Look-ups in named tables: a row name and a column name give one cell, copied from the table.

rez.tsv
	leza	zud	dab	buguga	rin	videm
lofupus	204	235	190	100	228	89
dad	119	170	131	207	167	179
nedozuf	136	192	150	183	188	157
zamudo	241	248	192	55	239	53

dad, buguga -> 207
dad, dab -> 131
lofupus, leza -> 204
nedozuf, buguga -> 183
nedozuf, zud -> 192
zamudo, rin -> 239
nedozuf, videm -> 157
zamudo, leza -> 241
zamudo, buguga -> 55
lofupus, buguga -> 100
lofupus, dab -> 190
lofupus, rin -> 228
dad, leza -> 119
nedozuf, rin -> 188
zamudo, zud -> 248
dad, zud -> 170
dad, rin -> 167
zamudo, videm -> 53
dad, videm -> 179
zamudo, dab -> 192

lese =
          mav  fenag  magu  vebi  nozoz  suvi  kino
kefatik  -237    302   186    75    472   687   483
bok       199    176   -10  -107     11  -343   233
rop      -545   -378   141    91    400  -535   -30
pes      -256    406    28    82    799   567   570
vakiz     377    179   -16  -130   -236  -317    50
lurulu   -228    -83   296   369    192  -131  -362
pafofar   -94    439   -73   155    883   658   567
fevifi    437    243  -116  -145   -550  -307   -83
keduvir  -135     78   345   371     93    90  -462
sufa     -138    310   -25   102    693   829   571
zenu      511    277  -159   -28   -681  -565   -29
gunoso     24     26   407   498     60   177  -451
larem    -260    467   130   300    588   824   621
mepu      403    227   -32   -44   -426  -246   -86

What is the vebi of pafofar in lese?
155
What is the vebi of sufa in lese?
102
What is the magu of pes in lese?
28
What is the mav of sufa in lese?
-138
What is the fenag of sufa in lese?
310
What is the kino of pafofar in lese?
567
What is the kino of keduvir in lese?
-462
What is the vebi of rop in lese?
91

feb
|  | vutinov | govus | defe | zite | zurozin | luz |
|---|---|---|---|---|---|---|
| movitu | -2.130 | 6.202 | -0.152 | 7.338 | 1.044 | 9.376 |
| kub | 4.014 | -3.446 | -3.721 | -3.705 | 8.959 | 0.434 |
| git | 1.601 | 3.594 | 3.599 | 6.456 | 5.299 | 1.615 |
| pogovu | -5.066 | 5.755 | -1.810 | 3.660 | 4.995 | -1.856 |
| nal | 7.200 | 3.038 | 4.921 | 3.322 | 9.540 | 3.955 |
| pomovol | 0.715 | 4.330 | 5.361 | -0.469 | 3.893 | -5.574 |
| neda | 0.181 | 0.099 | 1.140 | 1.399 | 2.619 | 6.592 |
| zut | 3.194 | 1.736 | 1.587 | -5.113 | 7.206 | -1.396 |

git, vutinov: 1.601
movitu, zurozin: 1.044
kub, zurozin: 8.959
pomovol, govus: 4.330
neda, defe: 1.140
nal, zurozin: 9.540
zut, zurozin: 7.206
pogovu, zurozin: 4.995
neda, luz: 6.592
neda, zite: 1.399
kub, vutinov: 4.014
zut, govus: 1.736
nal, luz: 3.955
pogovu, govus: 5.755
movitu, govus: 6.202
pomovol, zite: -0.469
pogovu, defe: -1.810
Which row has the largest vutinov? nal

zisupa.tsv
	rezu	dem	gos	vini	vofe	tusa	gorono	seb	lodapem
dos	5.304	7.208	5.324	6.026	4.151	6.994	6.351	4.368	6.205
muribe	7.232	5.208	5.136	6.494	5.723	6.819	6.676	9.046	8.630
zomozu	6.747	6.770	6.699	6.626	6.664	6.511	6.722	6.609	6.627
kel	6.736	6.417	6.608	6.536	6.569	6.565	6.678	6.603	6.790
duk	5.350	9.078	7.340	4.037	4.780	9.746	8.145	7.035	3.950
bozukop	4.734	7.736	5.397	5.067	4.149	8.081	6.628	3.736	5.442
sas	7.180	7.414	5.301	5.840	9.221	7.614	5.849	5.299	7.785
fesakem	5.422	8.613	6.246	4.812	5.749	7.302	5.762	8.933	1.746
led	7.881	8.336	8.203	8.732	6.839	5.861	4.818	6.949	8.659
nek	5.069	6.859	6.733	5.579	9.284	5.980	6.778	5.831	7.806

dos, gorono: 6.351
sas, lodapem: 7.785
duk, vini: 4.037
dos, rezu: 5.304
sas, dem: 7.414
zomozu, vofe: 6.664
nek, lodapem: 7.806
fesakem, gos: 6.246
fesakem, gorono: 5.762
nek, gorono: 6.778
dos, lodapem: 6.205
kel, dem: 6.417

